In the rows, 128 means zero.
Each row is followed by its class.
[178 107  93 166  36 100 109 136 124 235 195  90 139 161  31 163 119 135
  35 138 122 135  90 104 170 158 187 126  87  88 160 252 128 122 205 126
  55  58  61 152 104 136  14 121  90 158 128 113 141 144  48 111  97 102
 159 120 161 147 133 112 138 148 126 155 141 138 136 120  92  47 131 133
 211  84  92]
J309
[143 109 121 131 147 136 137 124 108 125 130 130 115 106 119 110 162 132
 108 118  84 130 144 105 125 166 135 131 148 134 102 155 124 122  98 105
 150 116 147  99  96 147 149 143 112 132 162 119 161 150 135 128  70 128
 176 125 146 124 153  75 125 109 136 110 138 128 132 116 157 111 119 126
  85  48 130]
J276
[176 135  57 164  69 128 117 120  97 235 228 124 121 112 160 130 154 110
  29 132 138 118  92 121 172 119 114 157 113 112 135 206 146 178 152 104
 118  83  63  58 133 141  53 132 101 170 133 137 189 181 101 129 100 118
 108 121 175 126 107  49 134 137 120 132 121 168  45 123 108 121 114 138
 190  58 114]
J276
[158 144 113 128 107 124 106 130 108 212 159 115 124 120 156 119 144 113
 111 131 133 135 128 135 137 148 133 134 121 140 133 183 144 162 131  87
 126 117  82  73 139 119  74 140 129 142 121 129 151 138 115 142 153 112
 125 119 173 111 119 118 128 135 130 128 141 128 126 112 123  63 122 130
 160 100 127]
J309
[130  41  98 179  78 125 129 120 139 115 105 111 116 119 107 144 134 136
  90 120  87 113 121 148 143 129 137 123 155 145 144 208 123 128 105 127
  78 111 133 227 104 163  89 117 134 121 154 137 132 123 130 126  81 100
 134 127 148 150 133 103 126 134 114 142  95 136  96 130 101 113 118 123
 129  97  92]
J309
[173 123 110 137  88 126  81 125  95 217 198 114 119 113 147 135 147 117
 114 128 132 145 109 123 153 153 137 138 118 120 125 184 144 159 142 110
 110 109  80  63 123 121  58 143 112 146 138 132 148 165  94 136 150 106
 123 132 183 139 110  98 132 142 114 121 123 156  78 118 127  98 121 133
 173  85 141]
J276
[141 136 110 139  99 137 120 119 129 146 139 112 133 124 121 132 124 112
 113 131 125 128 108 133 141 108 102 129 121 137 140 150 133 133 149 154
 122 122 108 124 136 134  88 118 132 134 116 135 119 138 100 126 152 118
 106 136 141 126 117 134 124 138 132 134 118 138 104 137 132 120 129 118
 163 126 131]
J558
[166 122 100 166  81 122 112 128 118 158 153  85 140 126  75 158 127 106
  89 129 128 151 114 112 159 100 170 118 116 124 147 235 139 112 169 164
 104  93 102 124 122 115  87 122 101 142 106 108 136 127  78 126 128 111
 145 129 141 135 130 149 131 149 137 167 123 139 112 132  84  83 137 117
 238 106 112]
J309
[145 106 113 135  94 109 137 137 138 193 123 123 113 144 145 120 135 137
  84 131 122 113 131 137 131 141 142 132 113 140 132 216 134 159 122  73
  93 108  93 168 128 143  77 128 134 135 130 135 163 115 129 135 104 112
 135 106 151 123 137 101 130 131 114 138 134 120 156 111 115  55 111 137
  97 102  95]
J309
[136 110 116 125 110 139  97 108 100 136 142 124 115  97 175 131 145 115
 161 128 110 132 115 141 122 176  92 144 151 130 134  87 136 139 103  97
 142 131 107  97 123 133 117 143 121 127 154 150 117 164 154 164 173  99
 115 155 168 132  90 144 117 116 123 109 119 116 102 124 140 133 112 116
 156 147 152]
J309
[174 111  67 205  81 127 131 110 110 200 227 106 126 102 113 129 161 111
  34 116 138 135 104  89 177 118 159 139 112  93 123 203 146 156 173 155
 153  81 102   5 128 143  93 138  86 176 133 104 187 172  68  95  52 134
 135 115 156 117 129  65 117 158 119 136 121 175  54 121  91 110 123 133
 191  20 122]
J276
[ 98  77 188 106 213 132 113 144 134 111  39 145  93  95 196 112 137 154
 247 132 117 119 169 134  79 220  94 119 145 141  95  31 116 119  50 120
 151 175 183 127 119 128 166 157 161  85 163 120 118 102 159 164 159 125
 138 101 136 143 157 165 121 108 100  98 144  88 182 115 139 114 115 146
  76 150 109]
J558
[135  84 110 158  98 128 130 123 123 130 117  88 116 105 136 139 141 129
 122 120 105 111 131 130 139 146 107 128 145 133 128 142 133 137 120 132
 110 117 128 155 115 160 109 126 129 131 154 133 141 137 130 141 100 117
 128 136 156 139 125 108 123 120 119 132 106 132 110 125 123 125 119 121
 122 104 111]
J558
[147  80  68 188 115 149 132 105  94 162 168 103 104  55 167 122 174 122
  78 119  91 106 120 110 153 161  84 148 147 119  95 127 128 141 109 155
 165 103 130  44 111 173 116 145 112 152 167 126 166 178 109 151  71 114
 121 131 175 124 128  77 112 119 111 121 113 144  65 122 123 137 110 125
 191  46 112]
J276
[165 107 127 157 147 130  96 130 115 171 208 141 103 124 148 123 160 118
 152 117 182 166 133  92 141 187 180 126 103  76 114 128 147 139 143 109
 168 111 132   4 132 119 122 145  89 162 145  94 178 144  72  94  98 147
 147  95 135 134 138 123 119 165 110 111 142 158 110 112  79  95 125 159
 166  74 137]
J276
[116  87  63 160 131 138 138 108 122  93 125 138 115 113 170 130 149 132
 126 123 123 115 120 130 121 138 102 143 139 119 125 116 144 126  98 112
 133 129 150 194 128 159 125 127 120 129 153 154 120 126 142 153 113 111
 100 131 114 136 117 130 121 123 113 137 111 122 131 132 103 142 115 120
 186 160  99]
J309
[151 127 112 144 134 146  98 105  82 189 148 104 109  59 199 123 152 113
 131 131 100 113 123 129 146 188  82 148 151 133 110  82 137 148 101 131
 155 119 103  24 118 134 123 139 125 131 155 138 144 181 152 175 160 107
 127 143 193 124 113 108 118 110 121 106 138 129  74 121 136 153 112 118
 174  86 132]
J276
